Below are the code and all the weights of a small trained network. Each question names an input and a target symbol and asks about switching units off, where a switched-off unit gives its printed mean instead of its output.

import numpy as np


def w(rows, s, z=0):
    codes = np.array(rows[::2]) - 128.0
    scale = np.full(codes.shape[1], s)
    scale[-1] = z or s
    return codes * scale


def norm(h):
    return h / np.sqrt((h * h).mean(-1, keepdims=True) + 1e-5)


def f(y):
    return y / 2 * (1 + np.tanh(0.7978845608 * (y + 0.044715 * y**3)))


def softmax(a):
    e = np.exp(a - a.max(-1, keepdims=True))
    return e / e.sum(-1, keepdims=True)


def log_softmax(a):
    a = a - a.max(-1, keepdims=True)
    return a - np.log(np.exp(a).sum(-1, keepdims=True))


def net(x, mask):
    ids = ['αγδεηλξτψ'.index(c) for c in x.split()]
    T = len(ids)
    res = E[ids] + P[:T]
    u = 0
    for l in range(3):
        r = norm(res)
        for j in range(2):
            rows = slice(4 * j, 4 * j + 4)
            q, k, v = (r @ M[l][rows].T for M in (Q, K, V))
            z = softmax(np.where(np.tri(T) > 0, q @ k.T / 4**0.5, -1e9)) @ v
            o = O[l][rows]
            res = res + np.where(mask[u + j], z, o[:, -1]) @ o[:, :-1]
        u += 2
        y = f(norm(res) @ A[l][:, :-1].T + A[l][:, -1])
        res = res + np.where(mask[u : u + 4], y, B[l][:, -1]) @ B[l][:, :-1]
        u += 4
    return log_softmax(norm(res)[-1] @ U[:, :-1].T + U[:, -1])


Q, K, V, O, A, B = {}, {}, {}, {}, {}, {}
E = w([
[55,132,100],'α',
[129,84,138],'γ',
[125,83,142],'δ',
[29,100,214],'ε',
[168,143,30],'η',
[144,189,133],'λ',
[133,182,140],'ξ',
[8,59,65],'τ',
[111,143,254],'ψ',
],0.017)
P = w([
[154,255,136],'0',
[110,195,151],'1',
[102,164,158],'2',
[92,139,150],'3',
[93,121,147],'4',
[93,106,145],'5',
[90,91,144],'6',
],0.0063)
Q[0] = w([
[254,129,187],'0.h1',
[18,213,141],'0.h1',
[150,122,66],'0.h1',
[63,66,149],'0.h1',
[106,53,113],'0.h2',
[150,220,126],'0.h2',
[33,124,125],'0.h2',
[106,58,106],'0.h2',
],0.0088)
K[0] = w([
[243,170,244],'0.h1',
[69,188,118],'0.h1',
[174,113,76],'0.h1',
[61,81,157],'0.h1',
[110,77,95],'0.h2',
[152,166,185],'0.h2',
[113,136,85],'0.h2',
[62,82,107],'0.h2',
],0.012)
V[0] = w([
[151,156,173],'0.h1',
[162,158,124],'0.h1',
[254,52,81],'0.h1',
[119,107,29],'0.h1',
[137,149,106],'0.h2',
[216,122,159],'0.h2',
[133,144,133],'0.h2',
[159,100,113],'0.h2',
],0.0082)
O[0] = w([
[96,42,100,122],'0.h1',
[87,20,89,111],'0.h1',
[3,97,155,2],'0.h1',
[24,233,134,122],'0.h1',
[118,149,90,127],'0.h2',
[104,200,170,72],'0.h2',
[150,135,149,132],'0.h2',
[138,161,153,93],'0.h2',
],0.0053,0.0069)
A[0] = w([
[52,203,254,119],'0.n1',
[238,130,174,177],'0.n2',
[121,59,117,128],'0.n3',
[58,88,215,3],'0.n4',
],0.0093,0.0062)
B[0] = w([
[225,255,94,188],'0.n1',
[76,172,212,255],'0.n2',
[15,135,132,139],'0.n3',
[55,148,177,137],'0.n4',
],0.0069,0.0046)
Q[1] = w([
[48,132,244],'1.h1',
[126,143,239],'1.h1',
[49,93,36],'1.h1',
[150,113,50],'1.h1',
[107,108,170],'1.h2',
[144,183,149],'1.h2',
[197,162,107],'1.h2',
[153,59,117],'1.h2',
],0.011)
K[1] = w([
[61,162,246],'1.h1',
[169,160,203],'1.h1',
[92,108,101],'1.h1',
[112,105,31],'1.h1',
[191,119,163],'1.h2',
[120,160,177],'1.h2',
[125,101,123],'1.h2',
[97,28,98],'1.h2',
],0.013)
V[1] = w([
[180,155,254],'1.h1',
[218,56,107],'1.h1',
[81,141,164],'1.h1',
[143,79,67],'1.h1',
[42,152,88],'1.h2',
[104,157,142],'1.h2',
[242,134,58],'1.h2',
[150,35,38],'1.h2',
],0.0059)
O[1] = w([
[57,113,21,161],'1.h1',
[91,136,142,48],'1.h1',
[182,105,54,148],'1.h1',
[175,197,253,73],'1.h1',
[72,92,202,143],'1.h2',
[125,114,125,163],'1.h2',
[111,97,99,125],'1.h2',
[179,56,150,2],'1.h2',
],0.0053,0.0037)
A[1] = w([
[124,132,15,129],'1.n1',
[170,71,241,99],'1.n2',
[255,141,129,149],'1.n3',
[171,48,78,252],'1.n4',
],0.0081,0.0026)
B[1] = w([
[153,120,229,250],'1.n1',
[253,61,92,120],'1.n2',
[92,174,104,224],'1.n3',
[30,250,155,119],'1.n4',
],0.0058,0.002)
Q[2] = w([
[153,151,210],'2.h1',
[254,168,231],'2.h1',
[160,97,85],'2.h1',
[115,199,107],'2.h1',
[36,173,164],'2.h2',
[136,17,155],'2.h2',
[190,136,122],'2.h2',
[98,95,150],'2.h2',
],0.012)
K[2] = w([
[134,131,74],'2.h1',
[155,85,31],'2.h1',
[160,9,191],'2.h1',
[171,253,116],'2.h1',
[68,209,115],'2.h2',
[130,7,166],'2.h2',
[199,122,121],'2.h2',
[50,57,117],'2.h2',
],0.011)
V[2] = w([
[146,119,229],'2.h1',
[116,143,74],'2.h1',
[195,124,140],'2.h1',
[143,177,179],'2.h1',
[102,125,80],'2.h2',
[158,142,227],'2.h2',
[104,108,107],'2.h2',
[176,154,244],'2.h2',
],0.011)
O[2] = w([
[167,255,118,99],'2.h1',
[54,60,116,170],'2.h1',
[97,162,80,116],'2.h1',
[63,162,235,254],'2.h1',
[102,164,101,135],'2.h2',
[126,16,154,140],'2.h2',
[101,172,17,94],'2.h2',
[137,36,242,159],'2.h2',
],0.0054,0.0057)
A[2] = w([
[185,180,153,105],'2.n1',
[155,10,176,153],'2.n2',
[136,155,119,254],'2.n3',
[201,147,175,150],'2.n4',
],0.013,0.0049)
B[2] = w([
[59,246,114,169],'2.n1',
[120,75,125,196],'2.n2',
[187,127,154,252],'2.n3',
[121,171,38,217],'2.n4',
],0.013,0.0038)
U = w([
[166,247,132,161],'α',
[92,101,248,25],'γ',
[158,68,105,254],'δ',
[194,112,63,236],'ε',
[88,127,94,64],'η',
[102,124,100,48],'λ',
[116,127,107,54],'ξ',
[116,130,105,46],'τ',
[154,141,29,150],'ψ',
],0.013,0.006)

Each question gives the input, a string of symbols that net reads in full, and the target symbol t.
The units are the heads (4 rows each of Q, K, V and O) and the neurons (one row each of A and B). Each row of codes is followed by its name. A weight is (code - 128) times the scale printed after its matrix; where a second scale follows, it is the last column's (O, A, B and U).
mask holds one flag per unit, layer by layer, with each layer's heads first. A switched-off unit (its flag False) gives its mean, the last column of its rows in O or B, instead of its output. The means were averaged over made-up inputs and are rounded, as every weight is.
A unit's drop is (log p(t) with every unit on - log p(t) with that unit switched off) / (log p(t) with every unit on - log p(t) with every unit switched off).
The circuit of an input: a set's keep is (log p(t) with only the set's units on - log p(t) with every unit switched off) / (log p(t) with every unit on - log p(t) with every unit switched off). Starting from the 12 units with the biggest drops (on a tie, the unit counted first), units are removed one at a time, each time the one whose removal leaves the highest keep (on an exact tie, the one counted first), for as long as the keep stays at least 0.8.
circuit, biggest first: the units of the circuit, biggest drop first
k most important neurons: the k neurons with the biggest drops, biggest first
k most important neurons of layer l: the k neurons of layer l with the biggest drops, biggest first
which heads matter: for each layer, one digit per head in row order, 1 if its drop is at least 0.15 and else 0, layers parted by /
drop of u: that unit's drop, to one decimal
input ψ γ γ, target α: which heads matter -> 10 / 10 / 11
input λ δ η ψ ξ η λ, target γ: 3 most important neurons -> 1.n1; 2.n4; 2.n1
input γ η δ, target δ: circuit, biggest first -> 2.h1
input ψ ψ τ η ξ ε ψ, target δ: which heads matter -> 10 / 00 / 00
input λ ξ τ α, target α: which heads matter -> 10 / 10 / 00
input ψ τ ψ ψ α γ, target α: circuit, biggest first -> 1.h1; 2.h1
input γ γ τ ψ α, target α: which heads matter -> 10 / 00 / 00
input γ α ψ α α ψ α, target ε: which heads matter -> 01 / 11 / 11
input τ λ ξ ξ η, target α: which heads matter -> 00 / 10 / 00
input α τ α, target γ: 3 most important neurons -> 0.n1; 1.n1; 1.n3
input γ γ γ, target δ: 2 most important neurons of layer 1 -> 1.n2; 1.n3
input α τ λ ψ ξ ε, target α: 3 most important neurons -> 0.n1; 0.n2; 2.n2
input τ τ α λ α λ, target γ: 2 most important neurons -> 0.n1; 0.n2
input α α τ ε α, target δ: which heads matter -> 01 / 11 / 01
input γ δ δ, target δ: 3 most important neurons -> 0.n1; 0.n3; 2.n4
input η ξ α η γ ψ ξ, target γ: which heads matter -> 10 / 00 / 00
input δ τ ψ η ψ ξ ψ, target δ: which heads matter -> 10 / 00 / 01
input ψ δ τ, target α: which heads matter -> 10 / 00 / 11
input τ τ η ψ η η, target δ: circuit, biggest first -> 1.h1; 2.h2; 1.h2; 2.n2
input γ ψ η ψ γ τ, target α: circuit, biggest first -> 2.h1
input α τ ξ λ ε λ α, target γ: which heads matter -> 11 / 00 / 10
input γ ψ η η, target γ: which heads matter -> 10 / 11 / 01
input α ξ ε η, target α: which heads matter -> 00 / 00 / 00
input η λ η, target γ: which heads matter -> 10 / 11 / 10
input ξ ψ ε δ ξ, target γ: 2 most important neurons of layer 1 -> 1.n1; 1.n3
input ε η δ α α α, target δ: 3 most important neurons -> 0.n1; 0.n2; 2.n2
input τ γ α α α ψ α, target ε: 3 most important neurons of layer 0 -> 0.n2; 0.n1; 0.n4
input η α η ψ, target α: most important neuron of layer 0 -> 0.n1
input α η δ ψ λ η η, target δ: drop of 2.n2 -> 0.5
input ξ η α α ε, target α: drop of 0.n1 -> 1.2
